Below are the code and all the weights of a small trained network. Each question names an input and a class and asks about switching units off, where a switched-off unit gives its printed mean instead of its output.

import numpy as np


def w(rows, s, z=0):
    codes = np.array(rows[::2]) - 128.0
    scale = np.full(codes.shape[1], s)
    scale[-1] = z or s
    return codes * scale


def f(y):
    return np.maximum(y, 0)


def log_softmax(a):
    a = a - a.max(-1, keepdims=True)
    return a - np.log(np.exp(a).sum(-1, keepdims=True))


def net(x, mask):
    res = np.array(x, float).reshape(1, 8) / 4 @ E
    y = f(res @ A[0][:, :-1].T + A[0][:, -1])
    res = res + np.where(mask, y, B[0][:, -1]) @ B[0][:, :-1]
    return log_softmax(res[-1] @ U[:, :-1].T + U[:, -1])


A, B = {}, {}
E = w([
[138,17,126],'x0',
[138,141,149],'x1',
[110,168,136],'x2',
[46,178,155],'x3',
[138,119,254],'x4',
[82,86,132],'x5',
[45,72,148],'x6',
[53,193,69],'x7',
],0.0077)
A[0] = w([
[129,72,46,124],'n1',
[223,217,181,235],'n2',
[254,150,99,171],'n3',
[120,139,172,200],'n4',
[199,137,130,127],'n5',
[55,198,203,191],'n6',
[46,147,211,114],'n7',
[151,83,191,161],'n8',
[189,151,132,167],'n9',
[107,151,35,97],'n10',
[161,137,104,82],'n11',
[130,152,62,103],'n12',
[75,115,77,253],'n13',
[156,181,29,114],'n14',
[50,147,116,110],'n15',
[56,237,126,132],'n16',
[161,52,174,185],'n17',
],0.0092,0.0042)
B[0] = w([
[157,82,136,191],'n1',
[94,255,144,254],'n2',
[205,198,181,235],'n3',
[97,175,157,177],'n4',
[142,142,184,179],'n5',
[41,161,161,223],'n6',
[20,81,185,192],'n7',
[93,165,196,192],'n8',
[127,175,128,187],'n9',
[102,119,50,192],'n10',
[121,203,91,146],'n11',
[139,124,79,174],'n12',
[81,73,36,218],'n13',
[183,159,64,212],'n14',
[113,82,115,177],'n15',
[124,150,83,223],'n16',
[146,58,191,210],'n17',
],0.0066,0.0078)
U = w([
[254,65,204,158],'0',
[144,132,180,171],'1',
[15,147,166,17],'2',
[216,120,9,15],'3',
[214,217,188,124],'4',
[79,6,122,201],'5',
[112,187,154,252],'6',
],0.0081,0.0031)

Each question gives the input, the list of numbers given to net, and the class t.
The units are the neurons (one row each of A and B). Each row of codes is followed by its name. A weight is (code - 128) times the scale printed after its matrix; where a second scale follows, it is the last column's (A, B and U).
mask holds one flag per neuron, in row order. A switched-off neuron (its flag False) gives its mean, the last column of its row in B, instead of its output. The means were averaged over made-up inputs and are rounded, as every weight is.
A unit's drop is (log p(t) with every unit on - log p(t) with that unit switched off) / (log p(t) with every unit on - log p(t) with every unit switched off).
The circuit of an input: a set's keep is (log p(t) with only the set's units on - log p(t) with every unit switched off) / (log p(t) with every unit on - log p(t) with every unit switched off). Starting from the 12 units with the biggest drops (on a tie, the unit counted first), units are removed one at a time, each time the one whose removal leaves the highest keep (on an exact tie, the one counted first), for as long as the keep stays at least 0.8.
circuit, biggest first: the units of the circuit, biggest drop first
most important unit: the unit with the biggest drop
k most important neurons: the k neurons with the biggest drops, biggest first
drop when u is switched off: that unit's drop, to one decimal
input [-8,-4,-5,2,4,-5,1,3], class 2: circuit, biggest first	n6; n3
input [-1,4,4,1,-5,2,6,-3], class 5: circuit, biggest first	n2; n3; n13
input [4,3,-4,5,-7,-2,4,0], class 3: circuit, biggest first	n7; n6
input [-8,2,3,1,-6,0,-2,0], class 3: most important unit	n14
input [-1,-1,-2,8,-6,6,0,5], class 3: 2 most important neurons	n16; n14
input [1,5,-2,0,-4,3,0,1], class 3: 4 most important neurons	n7; n6; n17; n8
input [-2,6,6,-3,6,-8,5,5], class 2: drop when n3 is switched off	0.2
input [-2,4,-8,-8,-7,1,6,-8], class 0: drop when n17 is switched off	0.1
input [-4,6,3,-8,-5,8,4,-7], class 0: drop when n17 is switched off	0.1
input [5,5,-6,-1,-2,0,1,0], class 0: drop when n3 is switched off	-0.2
